Here is a tiny trained network, its code and every weight. The questions are about switching its units off for an input and a class, where a switched-off unit gives its printed mean instead of its output.

import numpy as np


def w(rows, s, z=0):
    codes = np.array(rows[::2]) - 128.0
    scale = np.full(codes.shape[1], s)
    scale[-1] = z or s
    return codes * scale


def f(y):
    return y / 2 * (1 + np.tanh(0.7978845608 * (y + 0.044715 * y**3)))


def log_softmax(a):
    a = a - a.max(-1, keepdims=True)
    return a - np.log(np.exp(a).sum(-1, keepdims=True))


def net(x, mask):
    res = np.array(x, float).reshape(1, 6) / 4 @ E
    y = f(res @ A[0][:, :-1].T + A[0][:, -1])
    res = res + np.where(mask, y, B[0][:, -1]) @ B[0][:, :-1]
    return log_softmax(res[-1] @ U[:, :-1].T + U[:, -1])


A, B = {}, {}
E = w([
[209,88,110,110,250,197],'x0',
[234,254,86,119,122,107],'x1',
[155,26,59,184,85,22],'x2',
[156,56,189,212,95,196],'x3',
[198,173,74,168,59,36],'x4',
[153,154,5,248,129,61],'x5',
],0.0069)
A[0] = w([
[167,195,76,125,199,189,240],'n1',
[126,73,174,78,20,151,148],'n2',
[97,148,50,190,2,37,95],'n3',
[229,143,61,147,213,114,47],'n4',
[186,238,28,183,169,139,253],'n5',
[252,212,126,27,178,214,253],'n6',
],0.0061,0.0051)
B[0] = w([
[55,154,62,159,163,77,202],'n1',
[119,204,165,133,188,52,177],'n2',
[139,211,161,235,71,86,220],'n3',
[185,117,59,101,180,147,157],'n4',
[89,74,63,154,169,2,228],'n5',
[55,133,165,211,150,54,254],'n6',
],0.0077,0.0096)
U = w([
[76,65,57,106,222,17,254],'0',
[144,144,222,67,63,104,36],'1',
[231,174,105,2,53,217,2],'2',
[85,62,185,167,141,223,156],'3',
[169,123,117,195,6,61,200],'4',
[132,211,178,68,67,179,7],'5',
[72,149,140,11,67,167,17],'6',
[26,219,128,162,20,66,47],'7',
],0.0078,0.0051)

Each question gives the input, the list of numbers given to net, and the class t.
The units are the neurons (one row each of A and B). Each row of codes is followed by its name. A weight is (code - 128) times the scale printed after its matrix; where a second scale follows, it is the last column's (A, B and U).
mask holds one flag per neuron, in row order. A switched-off neuron (its flag False) gives its mean, the last column of its row in B, instead of its output. The means were averaged over made-up inputs and are rounded, as every weight is.
A unit's drop is (log p(t) with every unit on - log p(t) with that unit switched off) / (log p(t) with every unit on - log p(t) with every unit switched off).
The circuit of an input: a set's keep is (log p(t) with only the set's units on - log p(t) with every unit switched off) / (log p(t) with every unit on - log p(t) with every unit switched off). Starting from all 6 units, units are removed one at a time, each time the one whose removal leaves the highest keep (on an exact tie, the one counted first), for as long as the keep stays at least 0.8.
units of the circuit, in order: the units of the circuit, biggest drop first
unit that matters most: the unit with the biggest drop
k most important neurons: the k neurons with the biggest drops, biggest first
drop when u is switched off: that unit's drop, to one decimal
input [-3,1,-2,-4,7,-8], class 1: units of the circuit, in order : n5, n1
input [-1,-6,2,-4,-1,7], class 4: unit that matters most : n3
input [-6,6,7,-8,-7,7], class 4: units of the circuit, in order : n3, n6
input [-4,-1,-4,4,-8,3], class 3: units of the circuit, in order : n5, n3
input [-7,-7,0,0,-8,-7], class 6: units of the circuit, in order : n6, n5
input [-4,8,-5,-5,-2,-1], class 0: units of the circuit, in order : n5, n3
input [-1,-4,3,-4,-6,-5], class 6: 2 most important neurons : n5, n6
input [-6,-4,4,-4,-6,2], class 4: units of the circuit, in order : n1, n6, n5
input [-4,-1,-4,7,-1,2], class 3: units of the circuit, in order : n3, n5
input [5,6,-7,4,2,-4], class 0: units of the circuit, in order : n3, n1
input [-5,-8,6,-8,-2,-1], class 7: units of the circuit, in order : n5, n3
input [-1,3,-5,-8,8,8], class 0: 2 most important neurons : n5, n4
input [0,7,-6,2,5,5], class 0: drop when n2 is switched off : 0.0
input [-7,0,4,-4,-4,4], class 4: drop when n2 is switched off : 0.1
input [-5,-6,5,-6,-8,7], class 4: drop when n5 is switched off : 0.1
input [-2,-6,2,-6,-2,8], class 4: unit that matters most : n3
